[-17.4  12.7 -15.4  11.8 -13.7  12.2 -12.9] result: -13.7
[  -4.9 -198.2  -75.8  107.5  -25.3 -106.9  -89.9] result: -25.3
[  3.171 -11.143   7.622   3.951   7.466  10.843   2.484] result: 7.466
[ 1.2  1.7  0.3  0.8  1.3  0.1 -2.0] result: 1.3
[ 0.030  0.052  0.161  0.119  0.156 -0.173  0.107] result: 0.156
[-2.02  0.22  1.25 -1.04 -0.29 -1.91  0.32] result: -0.29
[-0.572 -0.274 -0.828 -0.038 -1.333  1.093 -0.777] result: -1.333
---
array([[-31,  22,  10,  11, -16, -26,  14],
       [-45,  19, -14, -40,  21, -57,   7],
       [ -2,  12,   1, -13,  27, -15,  11]]) --> 1

array([[ 15,  26, -12,   7,  10],
       [-19,  -4,  -5,  13,   1],
       [ -4,  44, -15,  -2,  17]]) --> -15

array([[ 15,  33, -32,  12,  -4,  24, -43],
       [  3,  28,  26,  -8,  10, -35,  17],
       [ 21,  29,  -2,  20,  -4,  10, -57]]) --> -2

array([[-14,  19,   0,  18, -22,  22,  -3],
       [ 16,   5,   7,  16,  -3, -20, -14],
       [ 44,  -3,  -6, -11,  27, -19,  -1]]) --> -6

array([[  3,   9,  10,  -8,   8],
       [-12, -38, -44,  35, -34],
       [-12, -38, -44,  35, -34]]) --> -44

array([[  5, -57, -15,  19,  11,  32],
       [-13, -57, -32,  11,  -8,  38],
       [ 39, -57,  28,  14,  16,  -7]]) --> 28

array([[-42, -22,  43, -43],
       [ 45,  25, -51,  49],
       [-21, -31,  20, -17]]) --> 20
---
[42 44 11 43 48 51  3] => 44
[-50  -4 -22  26] => -4
[-19 -51  30  -4  -6] => -51
[-23 -18 -38 -46 -27 -30 -37] => -18
[  0   2   3 -34 -48  23 -51] => 2
[43 44 52 42 49 37 55] => 44
[  0 -49 -56 -46  10   0] => -49
---
array([[-10, -23, -29,   8,  15,   4, -29],
       [  9,  28,  -6,   0, -32, -13,  33],
       [ 11, -27,  -8, -59,   1,  18,  34]]) result: 1

array([[  8,  56,  17,  37,   7,  20],
       [ 16, -29,   7, -21, -33,  -7]]) result: -21

[ 34, -55,  37,  42] result: -55

[ 0, -2, 59,  0, -7, -1] result: 0

[ 37,  32,  -8,   9, -49,  -1] result: 9

array([[-26,  -5,  31,  16],
       [-48, -16, -16,  13],
       [ 54, -16, -29,  52]]) result: -16

[-52,  53, -28,  10, -11, -23,  12] result: -11

[ 13,  18, -45,  11, -34] result: -45

array([[-21, -51,  55,  11, -27, -27],
       [-14, -37,  41,  10, -19, -22]]) result: 10

[-35,  32, -50, -18] result: 32
---
[1 8 8 3 1 2] Out: 2
[ 46 -15 -43   9  31  29] Out: 29
[45 77 83 68 15] Out: 15
[86 58 21 78 71 67] Out: 67
[40 23 63 96] Out: 96
[ 28  26 -29   5  11  -7  27] Out: 27
[149 230  30  17 192] Out: 192
---
-35	-39	51	-20
-26	-44	46	-15
--> 46

10	-41	-30	35	26	16
4	-25	-38	31	17	12
-12	14	-51	24	9	37
--> 17

14	37	-1	25	25	14
7	-43	-10	4	-32	-6
-2	47	18	23	17	-2
--> -32

-26	-15	38	6
40	8	-45	-7
--> -45

-28	-55	-32	-39	36	-26	-41
-23	-36	-30	-42	52	-21	-42
-29	-37	-35	-44	51	-22	-43
--> -21

-7	61	-7	-17
-30	-46	-51	-36
-21	-31	-60	-14
--> -51

22	-26	-28	-6	-45	-38
30	-19	-30	-9	-43	-42
--> -43

-19	-1	11	44	45	20	-34
-45	44	25	-14	5	36	-33
60	2	-10	-22	-27	16	7
--> 36
---
array([  0, -22,  -4,  15, -46]) value 0

array([-15,  49, -36,  -2, -28, -13]) value 49

array([-46,   7,  -5,   9, -19]) value -46

array([ 28,  -9, -16,  46,  42, -46]) value -9

array([ 36,  29,   5, -35,  39, -56]) value 29

array([[ 31,  47,  51, -38],
       [-36,  37,   7,   2]]) value -38
